Below is a small trained network, with its code and all its weights. Each question gives an input and a class and asks what happens when units are switched off, that is, made to give their printed mean instead of their output.

import numpy as np


def w(rows, s, z=0):
    codes = np.array(rows[::2]) - 128.0
    scale = np.full(codes.shape[1], s)
    scale[-1] = z or s
    return codes * scale


def f(y):
    return y / 2 * (1 + np.tanh(0.7978845608 * (y + 0.044715 * y**3)))


def log_softmax(a):
    a = a - a.max(-1, keepdims=True)
    return a - np.log(np.exp(a).sum(-1, keepdims=True))


def net(x, mask):
    res = np.array(x, float).reshape(1, 7) / 4 @ E
    y = f(res @ A[0][:, :-1].T + A[0][:, -1])
    res = res + np.where(mask, y, B[0][:, -1]) @ B[0][:, :-1]
    return log_softmax(res[-1] @ U[:, :-1].T + U[:, -1])


A, B = {}, {}
E = w([
[115,134,180,255,84,36,167,66],'x0',
[112,96,144,165,110,85,151,251],'x1',
[148,223,13,158,116,157,197,76],'x2',
[209,214,190,131,135,49,46,98],'x3',
[183,115,73,82,182,28,191,173],'x4',
[214,62,121,82,3,192,184,132],'x5',
[111,61,62,91,70,96,64,58],'x6',
],0.0069)
A[0] = w([
[102,122,111,153,145,94,114,81,179],'N0',
[66,97,68,136,86,166,129,34,125],'N1',
[128,176,114,193,114,159,142,105,196],'N2',
[192,74,92,52,160,117,157,149,153],'N3',
[157,104,74,68,185,101,163,155,186],'N4',
[99,167,120,214,101,148,196,117,175],'N5',
[238,161,81,65,156,148,131,101,166],'N6',
[195,188,81,80,115,138,119,127,159],'N7',
[80,108,94,134,170,113,97,238,134],'N8',
[140,193,114,132,107,75,88,79,200],'N9',
[90,116,181,125,198,206,102,144,160],'N10',
[122,126,150,179,168,40,92,132,216],'N11',
[53,143,113,87,177,93,102,192,99],'N12',
[171,180,129,206,103,162,183,192,137],'N13',
[89,169,128,124,203,94,82,167,187],'N14',
[122,154,165,109,224,157,66,127,168],'N15',
[144,211,150,162,122,99,179,135,200],'N16',
[102,128,101,76,211,112,137,203,208],'N17',
[128,186,185,176,131,11,105,85,126],'N18',
[171,32,135,93,75,156,126,170,178],'N19',
[157,52,182,126,37,134,108,152,183],'N20',
[114,106,82,156,82,192,197,111,254],'N21',
[161,1,156,130,27,133,111,175,125],'N22',
[98,32,135,124,107,148,103,124,222],'N23',
[165,181,161,83,126,201,55,90,175],'N24',
],0.009,0.0042)
B[0] = w([
[171,64,85,156,178,124,81,122,180],'N0',
[141,71,8,62,187,192,96,41,207],'N1',
[104,156,114,163,213,162,168,121,191],'N2',
[167,152,104,47,58,54,144,170,204],'N3',
[195,107,84,82,89,92,126,186,203],'N4',
[94,125,110,143,211,102,187,135,203],'N5',
[200,217,88,108,86,114,130,128,219],'N6',
[155,210,80,120,93,143,139,162,197],'N7',
[120,61,118,147,116,158,143,196,186],'N8',
[205,175,85,202,114,145,71,94,223],'N9',
[98,120,209,77,163,146,126,112,191],'N10',
[177,59,162,194,151,87,91,132,231],'N11',
[135,67,121,138,125,198,109,163,170],'N12',
[78,174,169,131,153,94,239,167,193],'N13',
[177,89,177,163,160,204,109,162,212],'N14',
[117,119,225,118,149,194,79,134,207],'N15',
[134,164,131,175,165,76,162,148,209],'N16',
[134,83,156,100,115,166,119,228,212],'N17',
[196,110,171,254,173,18,71,72,254],'N18',
[85,115,140,109,47,75,179,94,234],'N19',
[55,125,150,182,63,98,153,75,234],'N20',
[81,119,72,48,163,91,168,103,231],'N21',
[65,70,161,155,22,122,168,76,246],'N22',
[125,57,157,119,84,164,116,71,208],'N23',
[106,232,183,121,122,211,97,85,223],'N24',
],0.0076,0.0086)
U = w([
[94,158,218,79,159,172,70,115,133],'0',
[188,99,147,227,170,46,51,120,147],'1',
[50,70,151,136,10,93,147,96,176],'2',
[158,224,111,165,110,177,77,110,7],'3',
[121,74,30,61,178,159,102,62,160],'4',
[186,155,80,59,63,67,141,213,62],'5',
[64,169,130,145,182,81,228,189,183],'6',
[130,32,144,126,135,174,103,255,127],'7',
],0.0086,0.0016)

Each question gives the input, the list of numbers given to net, and the class t.
The units are the neurons (one row each of A and B). Each row of codes is followed by its name. A weight is (code - 128) times the scale printed after its matrix; where a second scale follows, it is the last column's (A, B and U).
mask holds one flag per neuron, in row order. A switched-off neuron (its flag False) gives its mean, the last column of its row in B, instead of its output. The means were averaged over made-up inputs and are rounded, as every weight is.
A unit's drop is (log p(t) with every unit on - log p(t) with that unit switched off) / (log p(t) with every unit on - log p(t) with every unit switched off).
The circuit of an input: a set's keep is (log p(t) with only the set's units on - log p(t) with every unit switched off) / (log p(t) with every unit on - log p(t) with every unit switched off). Starting from the 12 units with the biggest drops (on a tie, the unit counted first), units are removed one at a time, each time the one whose removal leaves the highest keep (on an exact tie, the one counted first), for as long as the keep stays at least 0.8.
units of the circuit, in order: the units of the circuit, biggest drop first
top k neurons: the k neurons with the biggest drops, biggest first
input [5,2,5,-1,8,4,2], class 5: units of the circuit, in order => N4; N3
input [1,-8,3,-5,-8,-6,-2], class 4: units of the circuit, in order => N1
input [2,-2,0,-3,-4,6,-7], class 6: units of the circuit, in order => N13; N5
input [-1,-8,-2,7,-4,-1,-5], class 3: units of the circuit, in order => N24; N9
input [-4,-4,5,-1,-7,-7,-1], class 0: units of the circuit, in order => N15; N10
input [0,-5,-8,-6,-7,-6,5], class 0: top 2 neurons => N10; N15
input [-6,5,0,-1,1,1,5], class 2: top 4 neurons => N22; N19; N23; N9
input [-2,1,-6,3,-6,0,-1], class 0: units of the circuit, in order => N24; N10
input [5,5,6,-1,7,1,6], class 5: units of the circuit, in order => N4; N20
input [1,4,5,-3,-1,3,4], class 4: top 2 neurons => N1; N21
input [-5,8,-8,0,8,4,-4], class 2: top 4 neurons => N22; N19; N20; N3
input [-8,-3,-2,-3,2,-1,1], class 5: top 4 neurons => N3; N6; N4; N11
input [-8,-8,0,1,6,-6,2], class 5: top 3 neurons => N6; N4; N3
input [1,4,3,4,4,1,-6], class 6: units of the circuit, in order => N13
